Below is a small trained network, with its code and all its weights. Each question gives an input and a class and asks what happens when units are switched off, that is, made to give their printed mean instead of their output.

import numpy as np


def w(rows, s, z=0):
    codes = np.array(rows[::2]) - 128.0
    scale = np.full(codes.shape[1], s)
    scale[-1] = z or s
    return codes * scale


def f(y):
    return y / 2 * (1 + np.tanh(0.7978845608 * (y + 0.044715 * y**3)))


def log_softmax(a):
    a = a - a.max(-1, keepdims=True)
    return a - np.log(np.exp(a).sum(-1, keepdims=True))


def net(x, mask):
    res = np.array(x, float).reshape(1, 4) / 4 @ E
    y = f(res @ A[0][:, :-1].T + A[0][:, -1])
    res = res + np.where(mask, y, B[0][:, -1]) @ B[0][:, :-1]
    return log_softmax(res[-1] @ U[:, :-1].T + U[:, -1])


A, B = {}, {}
E = w([
[235,147,58],'x0',
[110,8,78],'x1',
[128,128,128],'x2',
[89,175,6],'x3',
],0.016)
A[0] = w([
[66,54,137,172],'n1',
[139,175,14,60],'n2',
[199,94,94,94],'n3',
[114,175,79,152],'n4',
[111,204,79,190],'n5',
[98,82,103,171],'n6',
[108,192,134,125],'n7',
[105,161,47,106],'n8',
[85,143,169,196],'n9',
[98,239,174,180],'n10',
[61,137,179,216],'n11',
[167,47,115,191],'n12',
[113,125,59,153],'n13',
[108,203,126,137],'n14',
[104,190,66,163],'n15',
[185,95,81,45],'n16',
[57,125,172,196],'n17',
[155,122,216,83],'n18',
[161,69,140,161],'n19',
[157,52,195,66],'n20',
[112,179,45,123],'n21',
[159,48,186,72],'n22',
[172,185,166,238],'n23',
[43,100,168,207],'n24',
[170,136,209,152],'n25',
[108,137,69,131],'n26',
[198,138,117,153],'n27',
[162,149,106,56],'n28',
[207,99,66,9],'n29',
[71,116,153,158],'n30',
[155,67,115,165],'n31',
[222,164,96,47],'n32',
[172,162,131,149],'n33',
[129,203,154,227],'n34',
[178,72,102,130],'n35',
[86,61,117,108],'n36',
[107,132,59,152],'n37',
[183,114,147,142],'n38',
[93,147,39,135],'n39',
[178,159,101,43],'n40',
[144,5,92,170],'n41',
[94,75,74,85],'n42',
],0.018,0.012)
B[0] = w([
[152,59,112,213],'n1',
[106,97,214,254],'n2',
[80,168,69,191],'n3',
[64,117,139,208],'n4',
[103,181,147,235],'n5',
[111,79,92,194],'n6',
[115,163,158,181],'n7',
[115,90,202,227],'n8',
[67,162,181,197],'n9',
[121,170,154,249],'n10',
[67,140,201,222],'n11',
[90,155,90,216],'n12',
[146,69,132,218],'n13',
[117,158,159,194],'n14',
[72,154,152,233],'n15',
[56,133,65,179],'n16',
[88,108,249,214],'n17',
[211,80,157,210],'n18',
[97,154,78,185],'n19',
[41,155,79,204],'n20',
[87,114,191,239],'n21',
[68,145,81,200],'n22',
[216,153,145,233],'n23',
[155,26,190,228],'n24',
[202,132,145,224],'n25',
[143,84,167,202],'n26',
[207,161,89,194],'n27',
[151,89,173,150],'n28',
[54,139,90,194],'n29',
[130,91,173,186],'n30',
[83,154,76,191],'n31',
[207,113,166,200],'n32',
[171,156,119,177],'n33',
[142,179,190,228],'n34',
[90,136,93,192],'n35',
[150,67,108,188],'n36',
[175,56,162,220],'n37',
[184,179,90,173],'n38',
[145,63,178,245],'n39',
[159,114,170,164],'n40',
[94,86,69,252],'n41',
[144,57,103,198],'n42',
],0.011,0.022)
U = w([
[192,162,203,214],'0',
[49,114,113,239],'1',
[26,208,169,1],'2',
[204,45,128,18],'3',
[252,232,100,160],'4',
[140,168,12,65],'5',
],0.014,0.0053)

Each question gives the input, the list of numbers given to net, and the class t.
The units are the neurons (one row each of A and B). Each row of codes is followed by its name. A weight is (code - 128) times the scale printed after its matrix; where a second scale follows, it is the last column's (A, B and U).
mask holds one flag per neuron, in row order. A switched-off neuron (its flag False) gives its mean, the last column of its row in B, instead of its output. The means were averaged over made-up inputs and are rounded, as every weight is.
A unit's drop is (log p(t) with every unit on - log p(t) with that unit switched off) / (log p(t) with every unit on - log p(t) with every unit switched off).
most important unit: the unit with the biggest drop
k most important neurons: the k neurons with the biggest drops, biggest first
drop when u is switched off: that unit's drop, to one decimal
input [-8,3,3,1], class 3: most important unit : n24
input [4,1,2,3], class 1: 3 most important neurons : [n18, n24, n25]
input [2,0,2,4], class 0: 3 most important neurons : [n20, n41, n22]
input [0,1,-7,1], class 3: 2 most important neurons : [n20, n29]
input [-8,-2,-8,-5], class 0: 2 most important neurons : [n18, n24]
input [-7,1,6,8], class 3: 4 most important neurons : [n24, n37, n39, n20]
input [-3,2,1,-8], class 1: 2 most important neurons : [n20, n22]
input [-2,1,-1,8], class 3: 2 most important neurons : [n37, n39]
input [8,2,-4,6], class 1: 4 most important neurons : [n29, n16, n3, n15]
input [-7,-2,-6,-2], class 0: drop when n24 is switched off : 0.3
input [6,7,6,-7], class 5: drop when n5 is switched off : 0.0
input [7,-6,-4,0], class 4: drop when n27 is switched off : 0.1
input [7,2,4,2], class 1: drop when n29 is switched off : 0.3
input [7,3,5,4], class 1: most important unit : n29
